Below are the code and all the weights of a small trained network. Each question names an input and a class and asks about switching units off, where a switched-off unit gives its printed mean instead of its output.

import numpy as np


def w(rows, s, z=0):
    codes = np.array(rows[::2]) - 128.0
    scale = np.full(codes.shape[1], s)
    scale[-1] = z or s
    return codes * scale


def norm(h):
    return h / np.sqrt((h * h).mean(-1, keepdims=True) + 1e-5)


def f(y):
    return np.maximum(y, 0)


def log_softmax(a):
    a = a - a.max(-1, keepdims=True)
    return a - np.log(np.exp(a).sum(-1, keepdims=True))


def net(x, mask):
    res = np.array(x, float).reshape(1, 5) / 4 @ E
    u = 0
    for l in range(4):
        y = f(norm(res) @ A[l][:, :-1].T + A[l][:, -1])
        res = res + np.where(mask[u : u + 6], y, B[l][:, -1]) @ B[l][:, :-1]
        u += 6
    return log_softmax(norm(res)[-1] @ U[:, :-1].T + U[:, -1])


A, B = {}, {}
E = w([
[196,141,78,103,84,147,195,142,85,232],'x0',
[54,96,165,192,40,81,224,162,1,81],'x1',
[125,125,23,111,61,23,87,141,165,105],'x2',
[162,128,121,138,121,125,34,49,22,146],'x3',
[201,82,95,190,189,95,193,80,142,114],'x4',
],0.0078)
A[0] = w([
[143,141,221,177,166,157,134,113,111,146,80],'L0N1',
[254,61,105,203,194,79,186,63,106,50,2],'L0N2',
[116,129,39,142,87,15,91,107,155,102,33],'L0N3',
[115,106,147,136,109,142,206,210,203,119,97],'L0N4',
[162,111,112,165,118,120,70,36,51,115,29],'L0N5',
[95,113,205,195,150,99,70,70,175,8,28],'L0N6',
],0.0071,0.0077)
B[0] = w([
[129,53,117,84,176,114,138,162,101,105,209],'L0N1',
[56,96,107,144,61,239,54,202,141,145,221],'L0N2',
[161,55,123,55,170,106,140,177,88,92,220],'L0N3',
[163,212,131,161,166,119,113,187,130,100,254],'L0N4',
[185,221,169,204,176,72,113,255,135,136,194],'L0N5',
[99,204,95,108,129,150,121,68,97,2,218],'L0N6',
],0.0096,0.0036)
A[1] = w([
[213,112,132,123,187,123,92,126,168,115,107],'L1N1',
[168,70,74,254,167,114,176,99,169,104,101],'L1N2',
[129,124,147,174,125,104,52,105,82,160,1],'L1N3',
[80,143,189,102,52,110,126,146,105,132,115],'L1N4',
[166,113,156,168,92,101,190,140,111,66,38],'L1N5',
[194,127,103,127,81,133,185,132,103,226,23],'L1N6',
],0.0096,0.0037)
B[1] = w([
[105,143,136,141,128,94,142,88,140,166,254],'L1N1',
[113,111,136,119,106,170,91,172,126,122,202],'L1N2',
[147,151,140,168,108,122,130,175,119,145,168],'L1N3',
[136,106,61,140,175,164,87,102,154,178,223],'L1N4',
[67,129,118,133,145,102,150,80,152,186,201],'L1N5',
[114,152,112,127,107,148,126,80,124,7,217],'L1N6',
],0.014,0.0053)
A[2] = w([
[65,93,140,218,109,67,161,125,62,147,47],'L2N1',
[146,83,98,102,75,8,117,130,132,136,32],'L2N2',
[147,142,145,119,140,107,121,45,193,131,2],'L2N3',
[188,169,159,155,133,97,85,123,49,126,14],'L2N4',
[128,139,114,121,157,154,30,125,161,191,36],'L2N5',
[147,108,254,124,198,202,177,95,68,137,76],'L2N6',
],0.0095,0.0027)
B[2] = w([
[123,106,164,91,146,157,110,50,147,240,220],'L2N1',
[202,84,177,84,126,98,148,165,53,145,196],'L2N2',
[125,109,153,87,185,158,121,39,132,207,184],'L2N3',
[147,254,162,205,197,128,82,214,185,166,189],'L2N4',
[122,78,159,110,76,211,179,146,138,183,253],'L2N5',
[193,68,72,46,84,11,128,181,90,93,231],'L2N6',
],0.0093,0.0057)
A[3] = w([
[46,101,103,206,153,91,160,65,52,155,92],'L3N1',
[169,58,124,114,149,92,129,167,136,95,123],'L3N2',
[131,112,111,97,51,254,107,170,112,127,155],'L3N3',
[125,166,148,187,165,82,208,197,213,123,2],'L3N4',
[195,199,96,143,62,147,223,94,110,104,100],'L3N5',
[111,154,185,115,186,161,189,116,158,137,125],'L3N6',
],0.0093,0.0045)
B[3] = w([
[189,141,118,120,125,162,148,60,196,158,193],'L3N1',
[168,117,115,120,61,112,133,140,96,128,194],'L3N2',
[69,80,133,218,108,97,165,131,148,84,254],'L3N3',
[143,218,208,173,155,118,44,182,102,210,177],'L3N4',
[128,170,191,110,248,111,74,82,125,52,169],'L3N5',
[153,128,81,144,106,123,149,115,45,142,192],'L3N6',
],0.013,0.0072)
U = w([
[124,98,120,119,131,146,163,40,168,241,191],'0',
[144,211,149,179,153,91,96,213,107,185,136],'1',
[174,60,102,56,96,32,145,173,76,103,130],'2',
[85,172,127,129,166,115,116,46,124,3,181],'3',
[57,53,121,195,83,161,120,168,142,128,6],'4',
],0.016,0.0016)

Each question gives the input, the list of numbers given to net, and the class t.
The units are the neurons (one row each of A and B). Each row of codes is followed by its name. A weight is (code - 128) times the scale printed after its matrix; where a second scale follows, it is the last column's (A, B and U).
mask holds one flag per neuron, layer by layer. A switched-off neuron (its flag False) gives its mean, the last column of its row in B, instead of its output. The means were averaged over made-up inputs and are rounded, as every weight is.
A unit's drop is (log p(t) with every unit on - log p(t) with that unit switched off) / (log p(t) with every unit on - log p(t) with every unit switched off).
The circuit of an input: a set's keep is (log p(t) with only the set's units on - log p(t) with every unit switched off) / (log p(t) with every unit on - log p(t) with every unit switched off). Starting from the 12 units with the biggest drops (on a tie, the unit counted first), units are removed one at a time, each time the one whose removal leaves the highest keep (on an exact tie, the one counted first), for as long as the keep stays at least 0.8.
circuit, biggest first: the units of the circuit, biggest drop first
k most important neurons: the k neurons with the biggest drops, biggest first
k most important neurons of layer l: the k neurons of layer l with the biggest drops, biggest first
input [-6,-2,-1,8,2], class 1: 2 most important neurons -> L0N5, L2N4
input [-4,5,-5,4,-1], class 0: 2 most important neurons of layer 1 -> L1N5, L1N4
input [-4,-6,6,6,8], class 4: 2 most important neurons of layer 2 -> L2N5, L2N6
input [5,6,5,8,-8], class 1: circuit, biggest first -> L2N4
input [7,7,3,4,-1], class 0: 3 most important neurons -> L1N5, L2N1, L3N1
input [-8,-3,8,-1,-6], class 2: circuit, biggest first -> L0N3, L2N2
input [7,-1,5,2,-7], class 3: 3 most important neurons -> L1N6, L0N2, L3N5
input [6,5,1,-4,-5], class 3: 2 most important neurons of layer 1 -> L1N6, L1N1
input [-4,-6,6,-4,-1], class 0: 2 most important neurons -> L2N3, L1N1
input [-2,6,6,8,-2], class 1: 2 most important neurons -> L0N5, L2N4
input [6,4,-5,-2,-3], class 3: circuit, biggest first -> L1N6, L3N5
input [8,7,4,-5,7], class 3: 2 most important neurons -> L1N6, L3N5
input [4,-5,-8,-1,-7], class 2: circuit, biggest first -> L2N6, L1N4
input [2,-5,8,0,6], class 2: circuit, biggest first -> L0N3
input [-7,7,-3,1,7], class 0: 2 most important neurons of layer 2 -> L2N1, L2N5
input [-1,1,-5,5,-6], class 4: 3 most important neurons -> L1N4, L2N5, L3N3
input [6,-2,2,-5,-2], class 3: circuit, biggest first -> L3N5, L1N6
input [3,4,-7,-2,-7], class 2: 4 most important neurons -> L2N6, L0N2, L0N1, L1N2
input [6,-7,8,-6,2], class 2: 2 most important neurons -> L2N2, L1N4
input [7,-3,-7,-7,-5], class 1: circuit, biggest first -> L0N4
input [3,6,-2,3,-5], class 0: 2 most important neurons -> L0N2, L3N1
input [-5,5,1,-5,3], class 0: 4 most important neurons -> L1N5, L3N1, L2N1, L2N4
input [-1,2,-7,4,-8], class 4: 4 most important neurons -> L1N4, L3N3, L2N5, L0N3
input [5,5,-6,5,5], class 2: 2 most important neurons of layer 1 -> L1N1, L1N4
